Below is a small trained network, with its code and all its weights. Each question gives an input and a class and asks what happens when units are switched off, that is, made to give their printed mean instead of their output.

import numpy as np


def w(rows, s, z=0):
    codes = np.array(rows[::2]) - 128.0
    scale = np.full(codes.shape[1], s)
    scale[-1] = z or s
    return codes * scale


def f(y):
    return y / 2 * (1 + np.tanh(0.7978845608 * (y + 0.044715 * y**3)))


def log_softmax(a):
    a = a - a.max(-1, keepdims=True)
    return a - np.log(np.exp(a).sum(-1, keepdims=True))


def net(x, mask):
    res = np.array(x, float).reshape(1, 7) / 4 @ E
    y = f(res @ A[0][:, :-1].T + A[0][:, -1])
    res = res + np.where(mask, y, B[0][:, -1]) @ B[0][:, :-1]
    return log_softmax(res[-1] @ U[:, :-1].T + U[:, -1])


A, B = {}, {}
E = w([
[112,113,76,121,135,52,122,103,240,160,99,157],'x0',
[131,115,24,59,82,154,165,196,81,150,131,110],'x1',
[105,57,147,109,182,148,170,185,144,50,128,198],'x2',
[42,180,106,88,112,143,181,107,119,75,68,69],'x3',
[173,125,102,94,175,139,109,133,131,198,83,115],'x4',
[164,154,151,49,161,82,231,89,108,122,114,156],'x5',
[139,158,160,199,192,90,120,171,84,138,6,129],'x6',
],0.011)
A[0] = w([
[156,140,127,167,160,183,87,175,79,154,131,91,154],'n1',
[133,142,72,81,142,123,117,166,87,138,60,124,133],'n2',
[91,100,77,80,86,173,116,144,131,102,170,147,131],'n3',
[149,209,158,133,132,108,120,90,143,161,153,108,169],'n4',
[97,131,128,123,96,106,101,125,143,58,110,117,184],'n5',
[133,131,178,121,148,116,192,61,86,126,109,85,153],'n6',
[154,111,121,102,142,89,135,91,128,163,119,157,117],'n7',
[177,89,176,165,181,124,106,148,122,112,162,157,165],'n8',
[127,146,169,148,112,159,121,139,92,177,123,109,131],'n9',
[102,76,158,135,134,95,135,128,107,133,115,172,187],'n10',
[5,175,120,141,113,123,162,143,149,53,70,109,149],'n11',
[131,78,115,127,99,118,122,126,184,193,172,141,254],'n12',
[155,111,76,53,165,81,145,189,150,159,99,182,194],'n13',
],0.011,0.0051)
B[0] = w([
[124,142,173,173,2,133,135,176,119,50,58,82,224],'n1',
[118,244,80,156,184,191,182,223,190,164,119,35,208],'n2',
[80,64,148,79,88,203,145,147,118,148,224,80,224],'n3',
[142,147,160,89,123,96,38,65,95,211,103,101,192],'n4',
[89,118,116,168,153,112,135,90,60,133,183,132,186],'n5',
[135,157,178,39,160,105,113,127,92,140,65,121,194],'n6',
[155,99,122,113,132,85,142,89,191,142,80,165,174],'n7',
[214,103,172,182,180,174,52,211,104,87,177,195,217],'n8',
[113,93,159,128,59,93,144,144,135,123,68,113,181],'n9',
[148,138,166,142,159,156,134,144,164,94,156,169,177],'n10',
[26,120,152,169,200,109,208,83,71,112,124,135,251],'n11',
[111,76,76,135,77,126,98,90,159,194,173,162,228],'n12',
[182,130,87,136,140,151,219,97,219,148,125,159,246],'n13',
],0.0092,0.013)
U = w([
[110,133,88,191,92,78,28,76,137,192,129,124,43],'0',
[193,125,105,98,142,91,187,85,183,136,114,198,4],'1',
[106,82,92,43,68,191,139,134,98,103,235,108,165],'2',
[156,188,185,2,147,89,127,92,74,155,77,121,112],'3',
[120,147,152,168,67,140,128,149,87,84,40,97,126],'4',
[186,120,236,187,191,155,98,177,119,78,148,216,141],'5',
[33,141,153,159,189,101,179,94,82,86,120,146,239],'6',
[142,219,55,135,167,160,177,177,153,155,88,84,110],'7',
],0.011,0.0017)

Each question gives the input, the list of numbers given to net, and the class t.
The units are the neurons (one row each of A and B). Each row of codes is followed by its name. A weight is (code - 128) times the scale printed after its matrix; where a second scale follows, it is the last column's (A, B and U).
mask holds one flag per neuron, in row order. A switched-off neuron (its flag False) gives its mean, the last column of its row in B, instead of its output. The means were averaged over made-up inputs and are rounded, as every weight is.
A unit's drop is (log p(t) with every unit on - log p(t) with that unit switched off) / (log p(t) with every unit on - log p(t) with every unit switched off).
The circuit of an input: a set's keep is (log p(t) with only the set's units on - log p(t) with every unit switched off) / (log p(t) with every unit on - log p(t) with every unit switched off). Starting from the 12 units with the biggest drops (on a tie, the unit counted first), units are removed one at a time, each time the one whose removal leaves the highest keep (on an exact tie, the one counted first), for as long as the keep stays at least 0.8.
units of the circuit, in order: the units of the circuit, biggest drop first
top k neurons: the k neurons with the biggest drops, biggest first
drop when u is switched off: that unit's drop, to one decimal
input [-6,5,-6,6,-7,7,-1], class 3: units of the circuit, in order -> n6
input [-8,-2,6,5,-2,-7,-3], class 6: top 2 neurons -> n11, n12
input [-5,5,-4,7,1,-6,-1], class 4: top 3 neurons -> n1, n12, n9
input [-3,8,-8,-5,-2,1,2], class 4: top 3 neurons -> n1, n9, n13
input [0,-8,-8,7,-3,2,-4], class 3: top 2 neurons -> n4, n6
input [-4,1,5,7,5,-3,0], class 6: top 2 neurons -> n11, n13
input [4,1,6,5,4,4,0], class 7: top 3 neurons -> n2, n13, n12
input [-1,3,3,-5,-6,7,-1], class 5: top 3 neurons -> n8, n10, n12
input [-1,8,-7,-3,6,-8,-1], class 4: top 2 neurons -> n1, n9
input [6,-3,-1,6,-7,2,-8], class 6: drop when n11 is switched off -> 3.9
input [3,4,7,3,-1,8,7], class 7: drop when n13 is switched off -> 0.1
input [7,2,-5,5,-7,2,-3], class 6: drop when n11 is switched off -> 1.9
